Below is a small trained network, with its code and all its weights. Each question gives an input and a class and asks what happens when units are switched off, that is, made to give their printed mean instead of their output.

import numpy as np


def w(rows, s, z=0):
    codes = np.array(rows[::2]) - 128.0
    scale = np.full(codes.shape[1], s)
    scale[-1] = z or s
    return codes * scale


def norm(h):
    return h / np.sqrt((h * h).mean(-1, keepdims=True) + 1e-5)


def f(y):
    return np.maximum(y, 0)


def log_softmax(a):
    a = a - a.max(-1, keepdims=True)
    return a - np.log(np.exp(a).sum(-1, keepdims=True))


def net(x, mask):
    res = np.array(x, float).reshape(1, 2) / 4 @ E
    u = 0
    for l in range(4):
        y = f(norm(res) @ A[l][:, :-1].T + A[l][:, -1])
        res = res + np.where(mask[u : u + 5], y, B[l][:, -1]) @ B[l][:, :-1]
        u += 5
    return log_softmax(norm(res)[-1] @ U[:, :-1].T + U[:, -1])


A, B = {}, {}
E = w([
[123,195,56,251,118,190,93,62,119,110],'x0',
[102,113,101,140,186,82,43,107,146,124],'x1',
],0.016)
A[0] = w([
[26,115,89,79,2,213,202,89,165,143,3],'L0N1',
[171,54,175,54,166,109,139,145,131,127,147],'L0N2',
[196,189,161,147,118,118,167,170,102,97,86],'L0N3',
[205,179,160,216,132,168,113,149,93,130,90],'L0N4',
[91,199,81,217,135,119,88,114,137,126,129],'L0N5',
],0.008,0.0038)
B[0] = w([
[197,130,154,199,245,75,89,149,79,120,178],'L0N1',
[2,197,61,122,51,88,119,140,134,115,237],'L0N2',
[184,129,122,185,220,93,110,116,157,119,165],'L0N3',
[94,65,87,21,33,156,109,103,134,116,200],'L0N4',
[83,31,100,49,83,191,108,51,141,147,254],'L0N5',
],0.007,0.0095)
A[1] = w([
[201,126,121,170,184,82,110,140,97,96,39],'L1N1',
[192,31,148,55,120,159,166,107,104,127,63],'L1N2',
[205,199,165,192,82,192,252,154,104,123,4],'L1N3',
[158,172,192,169,143,157,121,158,166,126,137],'L1N4',
[91,245,84,213,82,102,141,137,119,105,83],'L1N5',
],0.02,0.0037)
B[1] = w([
[82,138,130,102,159,175,115,145,167,156,165],'L1N1',
[122,124,151,125,155,130,160,167,136,147,216],'L1N2',
[187,104,141,175,118,50,167,137,6,115,252],'L1N3',
[140,79,139,129,101,128,140,103,142,137,152],'L1N4',
[132,111,150,129,181,202,136,143,152,164,188],'L1N5',
],0.019,0.011)
A[2] = w([
[134,72,164,132,183,167,95,100,161,167,91],'L2N1',
[201,197,147,115,80,118,91,89,179,56,4],'L2N2',
[136,156,88,195,218,81,5,95,153,96,52],'L2N3',
[233,168,164,140,128,95,90,96,197,65,37],'L2N4',
[157,207,82,226,50,232,162,73,119,111,93],'L2N5',
],0.023,0.0035)
B[2] = w([
[131,171,120,145,191,160,123,162,141,128,248],'L2N1',
[59,134,128,185,142,148,123,166,117,195,128],'L2N2',
[218,106,186,193,123,59,112,129,57,162,228],'L2N3',
[160,99,111,82,183,172,121,116,73,78,128],'L2N4',
[17,153,28,55,8,201,140,38,187,33,254],'L2N5',
],0.016,0.014)
A[3] = w([
[127,88,193,5,95,68,141,159,182,132,109],'L3N1',
[159,90,153,158,145,86,59,91,128,157,17],'L3N2',
[110,129,136,88,192,161,101,153,164,133,95],'L3N3',
[145,105,146,135,139,79,47,117,135,155,99],'L3N4',
[200,126,147,155,125,73,129,116,68,110,7],'L3N5',
],0.029,0.0013)
B[3] = w([
[38,165,15,142,43,244,77,15,152,78,253],'L3N1',
[155,95,119,93,152,66,245,207,68,82,181],'L3N2',
[85,161,161,132,129,81,93,171,164,193,192],'L3N3',
[200,120,196,144,133,130,184,139,96,145,173],'L3N4',
[251,77,189,135,175,50,117,125,127,113,234],'L3N5',
],0.013,0.024)
U = w([
[89,142,47,90,44,196,91,73,149,48,217],'0',
[254,89,171,158,156,67,150,167,48,99,253],'1',
[98,175,158,117,205,143,81,237,190,190,30],'2',
],0.0085,0.00028)

Each question gives the input, the list of numbers given to net, and the class t.
The units are the neurons (one row each of A and B). Each row of codes is followed by its name. A weight is (code - 128) times the scale printed after its matrix; where a second scale follows, it is the last column's (A, B and U).
mask holds one flag per neuron, layer by layer. A switched-off neuron (its flag False) gives its mean, the last column of its row in B, instead of its output. The means were averaged over made-up inputs and are rounded, as every weight is.
A unit's drop is (log p(t) with every unit on - log p(t) with that unit switched off) / (log p(t) with every unit on - log p(t) with every unit switched off).
k most important neurons: the k neurons with the biggest drops, biggest first
k most important neurons of layer l: the k neurons of layer l with the biggest drops, biggest first
drop of u: that unit's drop, to one decimal
input [-6,-7], class 1: most important neuron of layer 3 : (L3N5)
input [-1,-3], class 2: 2 most important neurons of layer 0 : (L0N1; L0N3)
input [-6,-8], class 1: 2 most important neurons : (L1N3; L0N5)
input [-2,3], class 2: 2 most important neurons of layer 0 : (L0N5; L0N2)
input [3,0], class 2: 2 most important neurons of layer 1 : (L1N3; L1N2)
input [4,5], class 1: 2 most important neurons : (L2N3; L0N2)
input [1,2], class 2: 2 most important neurons : (L1N3; L0N5)
input [0,2], class 2: 2 most important neurons : (L1N3; L0N2)
input [-3,1], class 2: 2 most important neurons of layer 1 : (L1N5; L1N3)
input [-3,-1], class 2: 2 most important neurons of layer 1 : (L1N5; L1N3)
input [0,-3], class 2: 2 most important neurons of layer 0 : (L0N1; L0N3)
input [-2,-4], class 1: drop of L0N5 : 2.9
input [2,1], class 2: drop of L1N3 : 0.7
input [1,-8], class 1: drop of L1N3 : 1.3
input [-2,-3], class 2: most important neuron of layer 2 : (L2N3)
